Every row comes from one small tree of marks. The marks that hang from a mark follow it in brackets, in the order of their numbers. Every link used is in the known rows. Which tree was each row made from?
Each row is shifted at random along 5 fixed directions that mean nothing.
Known rows
J_48{J_446 J_969{J_102 J_712{J_207{J_143}} J_831}}: 47	43	52	55	131	202	294	36	-102	-183	-96	94	27	-416	134	14	-30	181	-100	11	42	-200	70	-187	96	62	20	64	-100	-212	-203	128	191	11	215	-78	-141	57	-2	-55	-18	-76	-109	10	-357	128	-100	-21	38	67	101	45	47	51	-16	-85	-29	-86	130	-91	-199	167	28	-8
J_48{J_446 J_969{J_102 J_831{J_712{J_207{J_143}}}}}: 26	25	9	92	39	-28	173	-151	21	-114	-97	148	-85	-167	-14	2	21	-136	-105	-148	-133	-55	212	-137	67	-245	167	-67	-152	-88	-6	202	37	-64	-123	-161	-118	-47	-124	-41	6	45	-338	-102	-115	-179	91	-256	-72	43	-79	-33	140	19	340	94	-128	-318	-113	-286	-46	265	-175	82
J_969{J_102 J_712 J_831{J_446}}: -74	92	67	-189	-105	-93	185	-154	298	-20	-68	122	63	30	-40	-185	-25	139	68	82	135	-97	194	-46	-146	-70	229	168	121	18	-108	-23	139	-136	-267	-93	-201	-170	-165	29	224	248	-211	225	6	-283	89	-392	116	72	71	128	12	85	142	-191	153	-469	16	-124	88	146	20	-106
J_143{J_654 J_831{J_712{J_207}} J_969{J_102{J_48}}}: -167	21	47	-94	-98	6	184	-290	-16	-174	88	131	-2	-142	-38	-46	-95	51	-84	47	-61	-156	188	-143	2	-28	295	28	-22	-84	-110	186	56	-128	-162	-22	-75	-185	-174	38	103	318	-50	191	-40	-253	20	-230	16	55	28	-26	42	57	201	-188	55	-369	-149	-128	19	152	-139	-148
J_831{J_446 J_969{J_102 J_712}}: -69	88	29	-152	-144	-28	212	-81	195	14	-45	39	51	-40	24	-141	25	130	63	29	173	-110	163	-70	-116	-6	203	208	152	-46	-62	13	86	-51	-195	-4	-180	-123	-153	1	160	188	-46	287	-13	-210	117	-320	105	115	42	136	36	72	162	-251	97	-354	69	-131	38	54	-14	-62
J_969{J_102{J_48} J_712 J_831}: -8	109	173	-93	-51	-7	307	-21	4	46	5	227	-140	40	39	-304	158	44	-101	-38	152	-64	287	-10	-22	-1	209	242	-19	-234	49	188	-52	51	-174	-19	-4	-344	-218	-160	-18	448	-44	274	139	-196	275	-319	199	8	106	83	84	-104	485	-310	-38	-581	-37	-12	11	151	-25	-49
J_327{J_266{J_48 J_292 J_712} J_399{J_207{J_831}}}: -80	-48	-86	-141	55	-44	-215	-186	-84	90	56	-17	176	84	186	18	14	68	-49	185	-52	76	-99	-25	64	83	-160	-156	-1	105	-38	-270	-150	-181	45	21	131	21	197	76	64	-156	54	-44	25	94	12	136	151	-13	106	-39	-232	36	-233	-57	356	257	135	94	22	-82	182	-173
J_292{J_48{J_446 J_969{J_712{J_207} J_831}} J_654}: 84	21	62	-18	13	189	177	83	-101	33	-120	103	95	-252	162	-266	-53	-49	-15	126	134	-180	31	-5	13	223	51	128	-26	-222	-37	67	65	110	121	82	-47	-140	-45	-207	-237	10	52	93	-189	76	86	109	241	73	200	139	77	-127	117	-134	9	-22	116	9	88	200	43	23
J_266{J_292 J_712{J_207 J_969{J_102{J_143}}}}: 42	95	130	89	19	181	202	94	-5	1	-26	126	63	14	173	-36	38	-8	-206	-131	61	-158	369	-112	17	8	88	-2	4	-357	-57	0	-139	14	-64	172	46	-215	-167	-144	-145	197	146	164	-14	-175	416	-122	198	74	1	0	154	-75	318	-406	128	-119	141	-79	-130	310	-56	107
J_143{J_654{J_292} J_831{J_446 J_969{J_102 J_712{J_207}}}}: -80	-68	-65	-30	52	114	311	-90	-67	-201	14	21	50	-486	139	131	-84	270	48	73	-137	-237	-126	-175	58	80	150	58	71	-29	-290	26	333	-13	98	-112	-231	189	77	134	216	-36	-71	69	-486	63	-286	-21	-85	87	-7	46	-146	142	-175	-134	-3	-132	125	-210	-161	69	3	-170
J_399{J_266{J_292 J_712} J_327{J_143{J_102} J_537}}: -63	-70	-196	-7	-45	-252	-192	-354	62	53	5	116	-100	268	-34	76	89	-371	-140	-220	-339	240	284	-139	110	-453	69	-369	-91	73	181	-133	-305	-201	-404	-97	185	-97	84	127	42	6	-255	-196	178	-293	300	-201	-69	-153	-208	-243	-28	-135	411	68	166	-104	-293	-171	61	238	-180	24
J_292{J_654{J_48{J_446}}}: 99	-122	-93	-55	6	-88	-110	-205	-92	70	36	58	63	-191	93	9	-40	-125	126	142	-169	-22	-216	85	83	-74	35	-109	-61	157	26	-43	118	-49	15	-180	-114	58	130	77	49	-267	-221	-264	-131	66	-233	143	56	-60	102	78	-168	41	-145	291	-34	45	-86	-82	188	51	9	-45
J_399{J_207{J_143 J_712} J_266 J_327}: -135	93	-80	-175	-65	-101	195	-182	276	-25	-6	-123	-27	102	63	121	113	19	62	-158	85	-77	322	-191	169	-262	-114	40	155	-88	-84	-232	-126	-199	-164	-86	-105	10	32	126	230	42	-53	214	10	-75	68	-135	176	-152	-112	-5	-44	64	97	-105	167	-163	131	-32	-81	-106	-50	64
J_143{J_654{J_48} J_969{J_102 J_712}}: 61	-324	3	-82	43	8	-52	-268	-476	111	102	103	-101	-284	209	-192	51	-41	5	332	-129	135	-379	39	112	201	144	21	-267	203	140	347	110	122	73	-199	133	-50	38	-113	-136	138	-100	-147	-8	113	-151	159	59	6	251	-7	-269	26	15	147	-172	-49	-314	26	230	-27	-23	-369
J_143{J_654 J_831{J_446 J_712{J_207} J_969}}: -162	-57	-116	-152	-105	-114	16	-393	147	-131	9	-27	139	-117	-59	133	-162	54	95	159	-193	-57	-44	-106	-24	-96	299	-110	53	225	-121	47	186	-261	-179	-130	-170	74	-38	172	273	13	-218	13	-138	-217	-171	-254	-132	118	-117	4	-57	206	-117	102	136	-140	-109	-285	34	72	-128	-169
J_537{J_102 J_327{J_266{J_48{J_446 J_969}} J_399}}: 1	22	-189	-23	19	-53	26	-45	-111	-171	99	102	-3	-219	53	197	46	59	35	-136	-110	-55	96	-166	239	-163	-198	-143	5	-149	-42	-176	-84	-37	99	-81	-9	142	214	129	180	-265	-68	-126	-133	143	-169	98	-6	-104	-29	-64	-98	-72	-58	43	26	91	51	-146	-155	-15	104	82
J_327{J_143 J_266{J_292{J_48{J_969}} J_399 J_712} J_537}: -43	12	-107	-43	-12	-27	-273	-163	-58	118	-30	131	116	141	68	-116	-29	-179	-158	0	-72	109	165	-53	-38	-38	-44	-265	-16	-60	79	-234	-255	-126	-157	168	163	-161	58	32	-106	-51	37	-44	82	-158	324	23	90	28	70	-81	-27	-176	190	-155	300	180	-49	1	126	235	35	16
J_712{J_207 J_969{J_102{J_48 J_143{J_654}} J_831{J_446}}}: 143	-144	39	-21	72	99	256	-51	-405	-70	136	99	-96	-366	286	-16	62	163	-90	197	-139	-40	-266	-35	185	173	204	68	-206	-5	29	341	199	132	270	-180	141	-35	3	-198	-58	179	68	-89	-138	224	-164	18	8	51	146	-6	-221	29	-59	44	-106	-107	-76	-13	-164	41	-43	-246
J_537{J_102{J_143{J_654 J_969}} J_207 J_327{J_399}}: -74	-93	-213	-267	-139	-194	99	-243	-166	-125	265	10	-153	-61	18	28	137	40	154	22	-68	13	57	-23	253	-115	-104	62	-82	-93	75	3	-62	14	-90	-249	134	-83	14	-2	291	178	-42	61	218	28	-202	15	62	-235	38	-29	-285	-67	33	98	-128	-243	-153	10	36	-292	104	-189
J_266{J_48 J_292 J_327{J_399 J_537} J_712}: 87	-126	-157	16	59	-8	-204	-42	-222	140	44	39	117	40	262	-14	73	-105	-114	54	-179	131	-138	14	70	87	-92	-238	-35	37	60	-280	-114	18	-5	23	250	18	185	-27	-111	-230	70	-174	8	82	151	186	91	10	59	-54	-236	-74	-85	-26	240	330	71	-52	55	96	177	-106
J_654{J_292{J_48{J_446 J_969}}}: -26	145	-48	6	-97	-120	202	-72	240	33	-46	133	-26	-19	-74	-76	21	-270	23	-284	-75	-211	346	62	-4	-361	12	33	154	-230	-51	-181	25	-20	-324	-81	-328	-125	-74	98	139	-71	-300	56	-150	-248	160	-154	148	-65	-66	122	104	-139	412	-80	-141	-450	64	-245	108	229	-65	212
J_207{J_831{J_969{J_102{J_48 J_143} J_712}}}: 131	-178	-31	30	171	109	100	-158	-514	-126	101	53	-134	-449	246	101	128	218	-107	256	-166	105	-345	-123	242	233	79	-76	-354	28	46	417	53	74	473	-176	159	85	142	-103	-93	-83	70	-228	-175	367	-349	103	-128	21	116	-72	-163	96	-179	236	-103	133	-114	35	-200	-116	0	-213
J_831{J_712 J_969{J_102{J_143{J_654{J_292}}}}}: -159	205	-8	-186	-122	38	430	-35	366	-133	2	-24	76	-199	19	59	-18	316	116	-86	137	-436	330	-57	-73	-19	74	287	401	-331	-403	-194	202	-88	-186	43	-431	-72	-91	184	431	80	0	439	-329	-184	-29	-265	97	46	-31	242	-19	96	19	-417	89	-468	355	-154	-192	40	69	25
J_48{J_446 J_969{J_102{J_143} J_831{J_712}}}: 19	24	11	-83	-15	13	72	-206	-37	-25	-67	97	57	-198	44	-132	-73	61	-68	205	21	-59	29	5	3	64	97	35	-71	-31	-73	171	104	-85	21	-55	-101	-116	-65	-43	4	-50	-177	-10	-66	-32	-44	-161	26	68	128	86	40	19	31	61	15	-172	-93	-16	-21	126	9	-97
J_292{J_48{J_446 J_969{J_102{J_143} J_712}} J_654}: 165	-32	-76	70	43	15	71	-113	-85	-126	-50	151	14	-367	62	-48	-33	-126	13	49	-193	-114	-59	-19	79	-45	79	-100	-141	-84	-41	116	127	27	132	-157	-78	-49	95	-38	-54	-233	-207	-264	-304	101	-214	69	-35	-59	96	32	-31	-53	37	281	-103	-80	-74	-146	65	246	-45	29
J_143{J_102{J_48} J_969{J_712 J_831{J_446}}}: -105	33	-23	-65	-12	83	145	-235	-71	-288	93	152	63	-383	20	109	-153	266	-87	166	-87	-125	-19	-243	9	70	193	-63	-83	6	-214	138	181	-127	166	-58	-106	-20	14	150	140	-52	-67	9	-268	14	-280	-140	-75	60	83	-23	-29	116	-199	-62	154	-113	-65	-54	-98	96	-23	-184
J_102{J_48{J_446} J_143}: -55	192	73	-108	-120	15	-16	-247	13	-18	73	139	112	-1	-62	-72	-118	58	-130	114	71	-94	224	-18	-10	-27	129	-53	-41	-93	-35	73	-92	-233	-26	116	-79	-258	-95	68	-22	-8	11	78	147	-121	36	-220	132	6	111	55	165	-9	110	-46	195	-134	-103	120	-25	115	-51	38
J_537{J_207 J_327{J_143{J_969{J_102}}} J_399}: -87	-66	-43	-283	-195	-34	-9	-185	-166	14	121	21	-15	60	34	-168	19	123	69	169	277	96	182	-122	138	125	-32	106	-74	-91	126	60	-203	-5	-81	52	194	-184	-140	-108	8	359	180	261	426	-81	137	4	208	-40	190	-18	-54	-58	133	-194	115	-46	-185	166	138	-171	89	-143
J_399{J_266{J_48{J_446} J_327 J_712}}: -1	-69	-39	-180	-36	64	-206	-163	-22	165	-39	-83	372	-2	230	-92	-162	125	-2	416	150	-16	-211	37	5	299	-103	-50	123	200	-99	-230	43	-159	105	113	60	-9	150	40	-87	-350	102	13	-23	164	-1	178	243	64	281	112	-177	67	-442	-30	422	467	116	162	103	16	205	-188
J_327{J_266{J_292{J_48{J_969} J_654}}}: 103	-66	-73	-33	28	15	149	141	-235	187	7	63	-57	-123	266	-210	192	-146	32	10	-18	-49	-99	113	126	133	-110	102	47	-195	108	-97	-66	237	84	21	75	-97	122	-171	-131	-27	134	29	-102	156	85	233	239	-41	133	98	-158	-247	190	-120	-123	-21	148	-11	89	25	114	-16
J_266{J_48{J_969} J_292 J_399}: -53	188	-39	-126	-201	-126	75	-64	390	108	-28	58	197	277	15	-143	-6	-152	7	-129	51	-213	315	175	-147	-170	-5	48	268	-178	-102	-398	-19	-122	-425	8	-180	-269	-132	55	188	-18	-138	200	70	-312	328	-172	320	-20	81	167	-62	-98	176	-268	150	-323	257	-145	145	159	106	58
J_399{J_207{J_143{J_102}} J_327}: -50	-144	-115	-236	-95	-47	-10	-224	-186	142	106	-166	14	-95	221	-65	10	86	63	254	94	81	-175	-33	156	145	-80	86	-37	138	13	-61	24	-34	80	-69	91	20	90	-8	10	-11	114	69	118	156	-76	128	192	-63	191	23	-267	54	-239	38	148	187	-21	250	99	-238	83	-262
J_399{J_207{J_48 J_712 J_831{J_969}} J_266 J_327}: 28	-267	-97	-89	96	-24	89	-182	-414	168	63	-185	-214	-109	348	-1	302	-33	5	154	-14	247	-307	-124	366	116	-107	25	-238	148	268	238	-203	102	237	-205	287	131	157	-175	-151	70	139	-35	122	359	-86	208	112	-87	41	-97	-244	44	3	177	-90	189	-81	101	-45	-403	-56	-223
J_266{J_48 J_327{J_399} J_712{J_207}}: 96	-201	-40	78	58	16	-438	-251	-284	103	21	100	179	54	180	5	-100	-216	-180	196	-207	263	-130	-95	83	75	93	-435	-272	260	194	32	-174	-128	8	51	344	-17	64	-73	-336	-142	-18	-344	166	-63	214	94	-2	108	48	-166	-41	37	-38	214	282	479	-275	-64	163	271	-67	-69
J_537{J_102 J_399{J_266 J_327}}: 39	-48	-159	-19	-35	-175	99	-138	19	-104	90	51	-146	5	13	207	173	-115	79	-247	-144	82	248	-230	330	-359	-96	-163	-46	-75	131	-56	-185	-22	-76	-181	82	80	109	79	129	-57	-132	-95	107	-1	10	-53	-16	-219	-208	-176	-28	-62	227	120	-53	-96	-161	-224	-104	-7	-102	116
J_292{J_48{J_446} J_654}: 83	-21	7	-70	-112	-31	-1	-51	-69	195	-27	92	40	-7	88	-300	16	-245	52	62	72	-28	25	96	-5	35	102	68	1	-41	165	-3	-79	74	-100	57	-2	-208	-59	-142	-203	50	26	29	113	-78	149	42	245	-10	157	112	40	-144	262	-9	12	-63	-57	8	303	123	-18	35
J_266{J_292{J_654} J_327{J_399{J_207}}}: 60	117	-101	48	36	125	405	376	-41	33	6	27	-76	-122	257	11	281	-57	-33	-382	-6	-260	286	-61	152	-50	-175	126	232	-509	-108	-387	-66	231	1	120	-4	-21	89	-75	3	-37	235	216	-211	70	199	120	229	-129	-107	73	-71	-245	277	-436	5	-154	387	-124	-185	65	165	180
J_654{J_48{J_446 J_969{J_712}} J_292}: -28	66	26	-2	74	193	214	40	-61	27	-53	71	84	-372	142	-16	-58	118	-5	15	84	-295	58	-7	53	68	-138	115	113	-244	-262	-119	170	33	92	37	-346	76	79	112	37	-265	-89	107	-410	124	-66	129	197	39	125	202	12	-18	-40	-216	-67	-72	233	-31	-87	82	110	66
J_969{J_102 J_831{J_446 J_712}}: -33	26	-81	-169	-61	-203	207	-187	315	-115	-18	33	38	-110	-24	56	14	158	169	33	-75	-123	29	-37	-36	-194	168	88	182	109	-184	-113	282	-132	-192	-272	-273	38	-21	145	454	-2	-315	56	-207	-159	-186	-322	-61	26	-55	122	-165	176	-103	51	60	-421	70	-292	-7	58	41	-117
J_143{J_102 J_969{J_831{J_446 J_712}}}: -105	-32	-54	-72	-67	-5	189	-162	-65	-103	39	102	-47	-220	54	-11	-7	38	-41	26	-50	-57	69	-165	7	-18	196	32	-8	-18	-51	108	77	9	-69	-25	-79	-57	-106	30	79	128	-66	114	-95	-151	-17	-210	-25	69	-15	11	2	23	119	-148	29	-243	-98	-154	28	64	-57	-135
J_102{J_48{J_446} J_143{J_969{J_712 J_831}}}: -23	161	71	-58	-36	16	391	-47	-125	-65	82	241	-217	-77	-4	-192	211	-79	-177	-145	-27	-134	314	31	68	-127	148	154	-94	-374	57	248	-74	53	-108	-62	-13	-365	-191	-136	5	318	-90	181	42	-99	122	-297	136	-109	19	71	82	-213	561	-201	-174	-667	-91	-26	-102	80	-44	7
J_207{J_143{J_654{J_292} J_831{J_969}}}: -226	10	-95	-239	-124	-87	73	-395	259	-78	47	-55	144	-94	-23	90	-202	176	129	152	-44	-170	38	-19	-82	-40	115	24	156	75	-251	-146	175	-287	-188	-88	-347	19	-1	290	365	-13	-188	118	-161	-189	-191	-126	48	36	50	105	-113	174	-195	-59	179	-138	91	-51	81	-19	3	-127
J_207{J_48{J_969{J_712}} J_143{J_654 J_831{J_446}}}: -207	156	-74	4	-4	4	512	-95	251	-278	-7	88	-105	-235	-79	198	65	59	31	-349	-118	-344	349	-210	40	-319	131	65	105	-314	-262	-61	105	-121	-152	-132	-391	30	-41	219	362	109	-218	178	-361	-140	-139	-274	-29	-53	-172	51	77	44	274	-177	-68	-509	210	-351	-179	76	-98	119
J_327{J_266{J_292{J_48 J_654}} J_399}: 122	-132	-142	5	106	-65	-50	20	-262	69	78	90	-41	-163	226	-14	158	-127	39	-14	-245	65	-194	-5	177	-1	-79	-155	-39	2	116	-149	-54	126	115	-95	143	71	280	-30	-41	-160	28	-214	-162	169	-110	255	40	-70	14	-34	-233	-125	32	104	-18	127	18	-111	62	58	75	-37
J_292{J_654{J_48{J_969{J_831{J_446}}}}}: -76	125	-30	-107	-167	-163	112	-206	397	20	-59	163	21	89	-99	-109	-58	-212	117	-118	-33	-175	312	72	-139	-295	180	42	146	-89	-36	-150	24	-156	-430	-72	-330	-207	-168	107	214	98	-343	74	-12	-404	154	-295	135	-9	-29	139	86	-53	317	-69	14	-508	7	-231	211	233	-101	150
J_102{J_48 J_143{J_831} J_969}: -81	168	-34	-73	-80	-90	57	-411	62	-265	167	202	-12	-61	-145	181	-96	72	-156	26	-197	-86	252	-70	62	-237	165	-212	-128	-141	-84	121	-57	-323	0	-75	-105	-223	-60	183	217	0	-177	-92	21	-164	-171	-292	-95	-92	-45	-67	91	30	63	116	91	-337	-199	-16	-144	129	-125	40
J_712{J_207{J_48{J_446} J_143} J_969{J_102 J_831}}: -46	80	48	-208	-79	-83	394	-72	337	-56	50	-52	37	-35	81	-49	17	174	156	-45	146	-309	115	38	-48	-157	114	306	175	-91	-195	-114	277	-75	-214	-319	-303	-69	-135	11	409	236	-208	236	-156	-97	-46	-186	245	4	154	227	-215	173	-60	-162	34	-461	306	-110	11	-38	61	-104
J_712{J_207{J_48{J_446} J_143{J_102 J_654{J_292}}} J_969}: 53	-207	-45	72	51	-82	291	-84	-321	93	155	48	-293	-181	195	-23	225	-297	-10	-234	-285	-44	-111	26	229	-268	139	47	-221	-13	180	248	79	219	-152	-386	17	2	-34	-129	-16	240	-227	-145	-60	23	12	39	85	-104	0	3	-227	-34	398	128	-417	-339	-101	-232	92	-13	-183	-115
J_831{J_446 J_712{J_207} J_969{J_102{J_48 J_143}}}: 61	-55	44	-93	-33	148	324	82	-392	80	99	-42	-84	-317	327	-186	169	247	-41	195	157	-75	-208	-25	118	370	131	305	-31	-108	32	293	93	226	222	27	121	-95	-82	-264	-100	219	335	276	-31	216	8	-58	96	152	159	145	-152	23	36	-192	-91	-106	93	56	-149	-166	31	-212
J_48{J_446 J_969{J_102{J_143} J_831}}: 127	-110	-93	-161	28	-79	119	-156	-219	36	41	13	-16	-292	186	-161	48	68	40	301	-63	-27	-320	188	114	112	-45	135	-94	60	-17	116	293	74	157	-310	-36	-23	85	-99	113	-156	-207	-142	-137	251	-314	81	73	-55	261	145	-318	-8	-217	254	-166	-149	-47	79	21	-101	178	-287
J_327{J_399 J_537{J_102{J_48{J_969}}}}: 61	-52	-131	-46	-5	-130	56	-67	-375	66	190	113	-256	-65	132	-74	252	-139	-74	-155	-109	129	28	-12	239	-150	-106	5	-167	-153	243	54	-144	176	15	-161	182	-52	74	-101	-1	62	7	-47	168	115	34	57	54	-125	13	-76	-146	-172	291	50	-206	-165	-146	-10	-23	-137	36	-60

Which tree is each row?
-84	-35	-233	-204	0	-51	338	29	-164	-173	111	-27	-154	-233	110	136	245	196	109	-116	-51	-61	50	-119	247	-72	-101	129	77	-228	-63	-121	60	86	57	-170	32	142	124	21	356	92	42	175	-170	172	-225	1	-39	-112	-103	36	-259	-65	2	-135	-70	-219	119	-116	-219	-260	189	-102
J_537{J_207 J_327{J_143{J_831{J_446 J_969{J_712}}} J_399}}
-33	39	5	-21	-1	-85	264	-70	79	5	-26	74	-159	82	10	62	220	-163	-26	-249	-66	-47	340	-62	99	-301	133	23	9	-201	80	74	-121	0	-214	-95	-115	-78	-146	-56	102	233	-136	108	24	-226	218	-275	79	-8	-195	25	129	-23	461	-132	-103	-409	1	-296	-51	73	-114	124
J_207{J_831{J_712{J_969}}}
-122	-4	56	-60	-51	-78	-16	-359	195	-43	-32	132	22	64	-88	33	-112	-78	1	-2	-108	-20	243	-123	-43	-202	294	-133	-66	80	-38	96	-42	-272	-324	-58	-152	-111	-173	110	94	222	-300	5	47	-399	161	-332	-5	80	-92	-20	118	127	248	7	120	-267	-146	-233	108	257	-222	34
J_969{J_831{J_712{J_207{J_143{J_654{J_48}}}}}}
-5	-6	-29	-62	-32	-45	119	-88	-48	192	10	66	-29	-129	102	-154	32	-158	46	-26	-9	-150	14	181	43	-110	-87	126	75	-96	-27	-97	107	61	-176	-116	-272	-46	-3	47	65	-126	-240	29	-127	-28	47	54	228	-32	121	200	-90	-89	173	-46	-213	-270	53	-54	137	22	48	18
J_654{J_48{J_446 J_969} J_292}
-22	78	70	-38	-91	105	-73	-224	288	-144	-146	111	298	-169	-17	-56	-364	96	23	220	110	-181	188	-183	-147	133	214	-94	47	-26	-215	-24	56	-235	-14	158	-199	-116	-96	59	-49	-54	-50	41	-181	-240	70	-100	60	200	128	42	212	120	-120	-64	344	94	40	-89	121	404	-105	84
J_292{J_48{J_969{J_102 J_831{J_712{J_207}}}} J_654}
19	46	-61	-130	6	3	190	-43	-10	-4	-36	18	75	-218	97	-49	-2	72	26	110	39	-156	-27	72	75	16	-81	120	80	-112	-120	-75	209	-1	89	-116	-193	19	50	8	140	-202	-146	31	-211	125	-163	30	142	-9	122	156	-90	-32	-124	-6	-42	-135	121	-16	-59	-15	160	-75
J_48{J_446 J_969{J_831}}
-141	-103	-50	-134	-51	-46	102	-344	69	-128	123	-86	68	-147	76	156	-139	131	106	123	-78	-131	-131	-149	21	-78	224	-27	-92	217	-119	70	182	-192	-52	-266	-169	88	-32	119	239	121	-118	-15	-98	-53	-231	-91	57	72	102	31	-183	310	-249	94	131	-8	56	-123	78	-95	-106	-208
J_712{J_207{J_48 J_143{J_102 J_654} J_831{J_446}} J_969}
78	-16	14	-155	-107	-168	130	-128	-319	255	175	110	-218	106	92	-343	275	-215	-77	58	13	83	-58	268	140	-74	42	195	-150	-69	329	257	-86	138	-106	-204	142	-351	-116	-252	-68	239	-66	49	367	32	102	-90	248	-126	178	117	-137	-184	410	74	-314	-480	-215	111	153	-165	10	-152
J_102{J_48{J_446} J_969}
-95	121	15	-315	-205	-29	18	-285	64	-32	155	44	127	38	4	-181	-144	276	53	325	282	-85	141	28	8	206	-45	153	-7	-112	-67	43	-47	-158	22	25	-22	-284	-116	2	131	112	89	249	305	-8	-26	-107	256	-19	283	113	-46	13	-139	-99	184	-106	-14	269	39	-151	130	-145
J_537{J_102{J_48{J_969{J_831}} J_143} J_399}
-3	-75	-39	-195	-103	-94	-76	-321	-258	48	225	46	11	-105	104	-102	-46	96	-38	331	-9	50	-227	73	92	121	58	18	-146	136	64	161	75	-45	111	-149	84	-168	20	-12	41	-11	4	-51	160	92	-197	31	111	-33	270	51	-219	59	-205	149	-1	-44	-188	200	125	-138	45	-296
J_143{J_102{J_48 J_969}}
-127	-40	-73	-139	-152	-154	-451	-507	122	45	8	143	193	295	-127	22	-213	-138	-45	156	-139	232	209	-140	-14	-146	167	-431	-106	246	125	-57	-341	-428	-305	114	134	-141	35	183	-40	50	-126	-152	370	-345	235	-172	29	25	-23	-204	89	9	156	66	444	169	-348	-35	173	249	-160	-5
J_537{J_399{J_327{J_143{J_654} J_266{J_48 J_292}}}}
160	-25	43	117	56	237	183	125	-272	-19	-106	170	19	-438	226	-181	-41	-22	-93	72	74	-135	-27	-102	72	254	51	64	-93	-250	-5	133	14	191	302	159	-11	-64	22	-181	-341	-97	140	-41	-241	165	15	193	109	77	198	40	127	-158	119	-107	-20	120	56	12	16	247	1	77
J_292{J_48{J_446 J_969{J_102 J_831}} J_654}
-162	4	19	-15	-31	31	133	-322	129	-182	36	137	-12	-158	15	122	-142	38	-30	-59	-89	-133	187	-246	-48	-155	288	-77	-69	27	-123	107	23	-198	-170	-68	-218	-30	-138	163	121	188	-198	19	-114	-285	-16	-249	-6	77	-22	-7	78	183	124	-101	107	-188	-41	-203	80	170	-218	-6
J_207{J_143{J_102 J_654{J_48}} J_712{J_969{J_831{J_446}}}}
-143	-6	-37	-140	-70	-107	-150	-310	170	20	28	-13	137	202	-24	9	-68	21	56	134	12	59	115	-102	2	-39	81	-163	-23	106	27	-72	-196	-277	-230	-43	23	-96	-42	72	126	113	-75	35	188	-230	135	-139	131	67	27	-18	-8	105	10	-31	256	39	1	-93	106	31	-42	-44
J_537{J_327{J_266{J_292 J_712{J_207{J_48 J_831{J_969}}}}}}
-9	-128	-176	-83	107	-125	-7	-181	-262	-4	74	-2	-183	-84	104	168	240	-72	-37	-97	-252	158	-10	-94	256	-228	-78	-146	-149	8	98	12	-95	-28	50	-195	113	139	167	33	147	-22	-86	-142	-32	112	-122	3	-101	-114	-155	-110	-203	1	94	162	-22	-55	-124	-89	-110	-152	23	-80
J_327{J_143 J_399{J_207{J_831{J_712}}}}
-191	-17	-36	-215	-151	-166	289	-309	-25	-22	180	81	-219	3	38	-242	126	-78	18	-21	-29	-69	57	15	-16	-99	236	230	-66	8	80	199	35	6	-322	-260	-43	-296	-227	-53	190	493	-141	227	178	-230	-15	-287	155	-67	120	101	-186	14	353	-91	-164	-611	-111	-49	249	-157	-81	-262
J_207{J_143{J_102{J_48} J_654 J_969{J_831{J_446}}} J_712}
20	-159	-4	-40	50	61	158	-147	-282	18	104	8	-100	-289	235	-26	47	68	16	124	-86	-85	-190	5	130	115	83	76	-134	-16	-23	170	114	73	60	-154	-48	18	-13	-56	8	119	-11	-15	-135	80	-104	77	74	25	137	60	-212	74	-12	-6	-138	-91	16	-9	-6	-70	-22	-157
J_712{J_207{J_831{J_969{J_102{J_143{J_654{J_48 J_292}}}}}}}
67	-95	-11	5	28	40	-164	-67	-348	156	42	92	46	-40	224	-35	73	-93	-139	90	-40	153	-81	-81	158	83	-33	-181	-131	63	167	-18	-201	11	127	135	253	-32	77	-72	-265	-49	137	-106	126	81	169	141	108	-3	97	-112	-79	-103	67	-29	167	265	-108	52	36	67	-1	-62
J_327{J_266{J_48 J_399{J_207}}}
-29	158	-42	-20	-115	-86	-104	-304	428	-146	-139	162	233	-35	-217	4	-260	-198	61	-17	-103	-173	308	-68	-129	-278	172	-213	46	-20	-134	-112	33	-311	-230	-35	-309	-131	-33	184	102	-235	-378	-133	-179	-310	-13	-188	30	7	-20	45	228	29	99	168	179	-164	-64	-248	197	411	-141	196
J_292{J_48{J_446 J_969{J_712}} J_654}
-70	-72	-47	-19	-47	-93	-192	-279	-63	114	43	52	13	163	105	-91	9	-219	-132	-25	-104	175	124	-146	62	-105	16	-196	-131	100	139	-69	-277	-118	-177	29	212	-140	40	20	-156	39	-38	-57	212	-147	261	-24	88	-63	10	-156	-21	-48	233	-2	220	99	-151	19	195	122	-127	-66
J_327{J_399{J_207{J_143{J_102}} J_266{J_292{J_48} J_712}}}
150	-305	-99	159	208	50	-112	-255	-483	-141	54	4	-19	-497	221	262	-46	65	-47	241	-308	166	-509	-243	282	61	80	-332	-459	330	76	339	130	-14	463	-295	112	337	212	-8	-120	-294	-103	-507	-236	345	-439	215	-223	97	64	-184	-166	248	-367	534	-77	429	-207	-155	-85	-29	-121	-180
J_712{J_207{J_48{J_969{J_102}} J_831{J_446}}}
-33	4	-77	-90	-78	-203	-304	-278	56	153	26	120	83	276	-27	-88	-10	-217	-58	1	-128	182	126	-22	-35	-218	84	-288	-33	167	162	-200	-193	-191	-334	-12	104	-135	-6	81	-2	26	-163	-99	265	-316	265	-138	85	-8	-2	-96	-27	-56	221	8	226	-25	-191	-109	206	186	-49	-37
J_327{J_266{J_292 J_399} J_537}
168	-50	3	147	-15	51	124	86	-328	181	-70	200	-169	-129	143	-289	170	-463	-110	-164	-59	24	110	41	128	-40	79	9	-177	-249	315	204	-207	268	-10	84	107	-212	-78	-288	-440	76	21	-87	73	-20	285	86	161	-32	44	3	183	-327	639	7	-264	-130	-159	-105	193	230	-140	175
J_292{J_48{J_446 J_969} J_654}
-6	37	-50	-210	-40	-80	-33	-275	-1	-2	52	-1	169	-148	10	-65	-97	120	50	319	-11	-84	-172	124	45	42	-25	25	-12	113	-116	21	235	-161	86	-226	-143	-45	108	77	194	-279	-210	-61	-120	159	-306	13	128	-13	216	157	-174	95	-311	232	22	-77	-14	56	35	-64	127	-208
J_102{J_48{J_446 J_969{J_712}}}
72	-182	-100	2	111	-52	166	-201	-355	-63	86	-35	-206	-345	190	85	207	76	-4	91	-197	85	-326	-64	217	23	93	10	-266	112	81	350	76	63	232	-327	37	119	95	-69	66	-63	-105	-197	-138	260	-320	-3	-135	2	37	-6	-216	142	-51	316	-220	-41	-54	-128	-79	-208	-46	-179
J_207{J_143 J_831{J_712 J_969{J_102{J_48{J_446}}}}}
